Each row is followed by its class.
[-0.11 -1.09  4.28 -1.12  3.03 -0.67 -0.33 -0.87 -0.80  6.21  1.24 -1.10
  0.49  1.53 -0.53 -1.09  3.57  0.43  3.49] -> T
[ 0.44  0.68  0.22 -1.26 -0.08  0.04  0.28  0.28 -0.05  3.27 -0.64 -0.62
  1.30 -0.53 -0.10 -0.02  1.30 -0.17  1.14] -> T
[ 1.05 -0.67 -1.96  0.67 -0.35 -0.37 -0.99  0.23 -1.70  1.23  0.07 -0.16
  1.63  0.07 -0.62 -0.18 -0.48  1.52 -1.96] -> T
[ 1.40  1.09  1.45  1.65 -0.58  0.01 -0.24  0.51 -0.83  1.41 -1.17  0.71
  1.79 -0.87 -1.55 -0.95  1.08 -0.95 -0.37] -> T
[-0.01 -2.78 -0.91 -1.97  0.33 -0.36 -0.08 -0.89  1.96 -0.01  0.14 -1.11
 -0.07 -3.21  0.96  0.88 -0.25  0.53 -1.58] -> A
[-1.03 -1.00  0.54 -1.09  2.07  1.94 -0.88  0.12 -0.37  3.05  1.92 -4.22
 -0.48 -2.13  0.49 -1.56  1.43 -0.69  2.83] -> T
[ 1.65 -0.73  1.70 -0.07  3.19  0.07 -2.15 -1.31 -0.48  5.24  0.67 -0.39
 -0.95  0.86  0.25 -0.26  3.08 -0.84  2.73] -> A
[ 2.21 -0.60  0.51  0.95  0.79 -0.72 -0.61  0.05 -0.66  2.37  1.27 -2.41
  2.25  0.62  1.30  0.05 -2.93  1.28 -0.94] -> T
[ 0.12  0.51  0.56  0.44 -1.05 -1.05 -0.13 -0.01  0.19  0.50  0.95 -0.15
  1.61 -0.58 -1.01  0.20  0.06  0.94 -0.08] -> T
[-0.49 -0.13  0.30  1.74  0.17 -0.14  0.14  1.07 -1.47  0.70 -0.04 -0.10
  1.73  0.37 -1.82 -0.04  0.29 -0.79  1.27] -> T
[-0.52  0.81 -0.80  2.86 -2.12 -1.94  0.07 -0.72 -0.03  0.54 -1.74  2.15
  3.42 -1.55 -3.02  0.11 -1.28  0.50 -2.72] -> A
[-1.12 -0.12  0.76 -0.01 -0.49  0.44 -0.19  1.52  0.13  0.26 -0.37 -0.78
  1.22 -1.75 -2.06 -0.55 -0.26 -1.60  1.95] -> A
[-0.92  0.78  0.01  0.96 -1.67  1.01  0.21  0.31 -0.24  0.65 -0.76  1.05
  0.84 -1.43 -4.20 -1.35  0.05 -1.87  0.91] -> T
[-0.24  1.73 -1.00  0.84 -2.66 -1.48 -1.34 -0.62  0.27  0.39 -1.83  2.51
  1.75 -0.51 -0.87  1.20 -0.94  1.04 -3.28] -> A
[-0.18 -0.91  0.19  1.54  0.31  1.26 -0.40  2.64 -0.82 -2.18  1.83 -0.55
  3.93  0.42 -0.48 -0.13 -0.69 -0.51  1.36] -> T
[ 2.09  0.82  0.53 -1.18 -2.08 -1.19  0.63  0.52  1.02  1.21 -2.16  0.59
  1.29 -3.37 -0.85  0.56 -0.52  0.86 -1.05] -> T
[-0.84  0.07 -0.98  1.59 -2.40 -1.18 -0.94  1.35  1.70 -5.37 -1.02  2.28
 -0.70 -1.43 -1.94  0.19 -4.14  0.93 -2.95] -> T
[-0.50  1.49 -1.01  1.71 -0.56  1.41  0.54  1.04 -1.36 -2.70 -0.25  2.55
  0.40 -1.10 -1.89 -0.49  1.25 -1.15  2.32] -> T
[ 0.66  0.54 -1.39 -0.47 -1.31  0.49  0.00  0.49 -0.07  0.44 -0.33 -0.75
  1.53 -0.83  0.87 -0.03  0.05  1.20 -2.04] -> A
[ 0.43  0.46 -0.98  3.18 -1.34 -0.38  0.13 -0.11 -0.57  2.56 -0.53  1.02
  1.74  1.24 -0.56  0.89 -1.11  1.21 -1.72] -> T
[ 1.11  1.45 -1.14  0.69 -1.90 -1.58 -1.06 -1.91 -0.17  0.77 -2.63  0.41
  1.99 -1.18  0.10 -0.10 -1.45  2.14 -3.12] -> A
[-0.18  0.33 -1.81 -1.04 -1.31 -3.74  1.73 -0.99  1.90  4.67 -0.81 -2.69
  0.99 -0.28 -0.34 -0.14 -1.03  1.22 -3.94] -> A
[ 1.43 -0.31  1.39  0.33  1.17 -0.73 -0.94 -1.13 -1.40  3.92 -0.87  0.98
  1.58 -0.05  0.36  0.43  1.47  0.25  0.55] -> T
[-0.51  0.93 -0.81  0.45  0.16  0.34  1.35  1.25  0.06 -4.27  0.17 -1.79
  0.98 -1.71 -0.72 -1.59 -1.25 -0.32 -0.45] -> T
[-1.39 -4.11 -4.10  4.81 -0.93  3.12 -1.84  2.59 -4.13 -5.97 -0.28  7.16
  4.62  1.36  0.62 -0.46 -0.51  0.54 -1.25] -> T
[-0.73  0.21 -3.59  1.49 -2.37 -3.64  0.45 -0.52  0.54  0.88 -1.64 -0.40
  2.24 -0.65  0.26  1.26 -3.79  2.26 -5.73] -> A
[-0.67  0.21 -1.96  2.01 -0.72  0.51 -0.29  0.66 -0.27 -0.43 -1.59  0.95
  0.43 -2.25  0.52 -0.26 -1.33 -0.03 -0.46] -> A
[ 0.03  0.25  1.77  0.79 -2.03 -0.70 -0.23 -2.01  0.37  1.31 -0.14 -0.23
  1.55  0.42 -1.88 -1.28 -1.11 -1.34 -0.76] -> T
[-0.85  0.10 -0.75  1.00 -1.56 -0.74 -0.34 -0.54  0.38  2.82  0.43 -0.61
  1.30 -0.77 -1.72 -0.76 -2.76  0.97 -2.36] -> A
[ 0.96  0.44  0.99 -0.32 -3.14 -1.89  0.34 -1.21 -0.05  5.04 -0.95  0.61
  3.78 -1.53 -0.03  0.50  0.75  0.94 -1.98] -> A
[-1.40  0.88  0.58  1.71 -2.47 -0.19 -0.13  0.37  0.15  0.10 -1.60  2.83
  2.60 -1.44 -2.72  0.36 -0.38 -1.59 -0.21] -> T
[-0.49 -0.78 -0.76 -1.43  0.18  0.48 -0.98  0.14  0.42  0.15  1.09 -0.98
  1.29 -0.60  0.35  0.07 -0.52  0.53  0.39] -> T
[-0.79 -2.17 -1.20  0.15  0.57 -1.81 -0.27 -0.14 -0.30  0.14 -1.16 -0.17
  1.08 -1.99  2.12  0.19 -0.16  0.81 -1.81] -> A
[-1.32 -1.24 -0.01  0.71 -1.22 -1.23  0.81 -0.59  1.83 -1.15 -1.50  0.93
  1.09 -0.96 -0.91 -0.03 -1.95 -0.11 -1.38] -> A
[-0.64  0.05 -0.72  0.13 -1.03  0.19 -0.65 -1.37  0.64  1.84 -2.90  0.55
 -0.20 -1.37 -0.37  1.21  0.63  0.29 -0.16] -> T
[-0.52  0.98 -1.24  0.52 -0.63 -0.15 -2.56  0.74 -1.07 -1.26 -1.80 -0.07
  0.45  0.03  0.65  0.88 -1.36  2.31 -0.95] -> A
[-1.29 -0.45  4.39  0.50 -0.90 -1.27 -0.28  2.85  0.38 -4.08 -0.59  0.86
  1.10 -1.54 -0.42 -0.44 -2.48  0.02 -3.09] -> A
[-0.33  0.02 -1.48  1.14 -2.99 -2.01 -1.81  0.91  0.87 -1.47 -2.15  1.61
  1.24 -0.22 -1.59 -0.04 -2.84 -1.49 -3.45] -> A
[ 0.07  1.45  0.49  0.45 -1.49 -1.14  0.91  0.47  0.45  1.67 -1.35  0.24
  1.68 -0.14 -1.53  0.31 -0.20 -0.37  0.27] -> T
[-2.61  0.14  0.35  2.06 -6.39 -4.34  0.45  0.35  1.82  3.30 -4.50  2.23
  4.18 -1.97 -2.01  1.69  0.39 -0.66 -1.97] -> A
[-0.79  6.84  5.48  4.44 -5.66  7.62  1.81  2.37  2.55 -6.96 -2.41  4.66
 -0.36 -0.51 -8.83  1.46 -5.84 -4.53  4.59] -> T
[-0.93  0.86 -2.44  0.15 -0.80 -1.18  0.36  2.71  1.18 -3.56 -1.16  1.70
 -0.46 -0.77 -1.23 -3.17 -3.97 -0.08 -2.18] -> A
[ 0.65 -0.38 -0.47  0.80  0.52  0.23 -0.41 -0.28  0.08 -0.22  0.51 -0.25
  3.16  0.73  0.52  0.36  1.06  0.60 -1.54] -> T

Each row is followed by its class. Each block has new classes.
[ 1.40 -0.04  0.39 -1.50 -0.77  0.37  1.34  0.67  2.08 -0.46 -3.58  0.14
 -0.63  0.04  2.35  1.28  0.70  1.31  0.44] -> gafop
[ 1.17 -0.08  2.26 -2.02 -0.93 -1.10 -0.13  1.32  2.53 -2.25 -0.92 -0.22
 -0.95  1.43  1.43 -0.48 -0.75  2.93  1.24] -> gafop
[-0.92  1.09 -1.25  0.33 -0.91 -1.95 -0.54  0.43 -1.15  0.57 -2.92  0.24
  0.59  2.80 -0.26 -1.00 -0.99  0.45 -0.82] -> ref
[ 1.84  1.24 -3.80 -0.16 -0.13  1.12 -1.17 -1.04  0.77  2.74 -5.74  1.37
  2.36  2.21  0.92 -0.45 -0.04 -2.44 -1.15] -> ref
[ 1.53  1.32  1.77 -1.67 -1.72 -1.74 -0.03  1.27  0.77 -2.30  2.02 -0.11
 -1.02  0.00  0.28 -0.69 -1.06  3.10  1.83] -> gafop
[ 1.37  0.11  0.37 -2.43 -1.09  0.15  0.26  1.09  0.42 -0.47 -0.41 -0.03
 -0.16  1.14  0.91 -0.03 -0.45  1.65  1.87] -> vabe
[ 1.19  0.16  0.81 -0.47 -1.07 -0.66  0.07  1.21 -0.39 -1.98  1.17  0.01
 -0.49  1.89  0.50 -1.22  0.05  3.27  1.38] -> vabe
[ 1.99  0.56  1.08 -1.60 -2.08 -0.82 -1.04  0.59 -0.35 -1.83  1.04 -0.76
 -0.02  1.62  0.62 -1.65 -0.53  3.29  0.53] -> vabe
[ 2.53  0.40  0.32 -2.13 -0.52  0.60 -0.54  0.75  0.14 -0.12 -1.13  0.22
  0.57  1.43  1.63 -0.12  0.24  1.87  0.97] -> vabe
[-0.72  1.57 -1.39 -0.75 -0.71 -2.64 -1.13  0.81  0.05 -1.11 -0.67  1.12
  0.46  4.00 -1.22 -2.50 -1.94  0.44 -0.14] -> ref
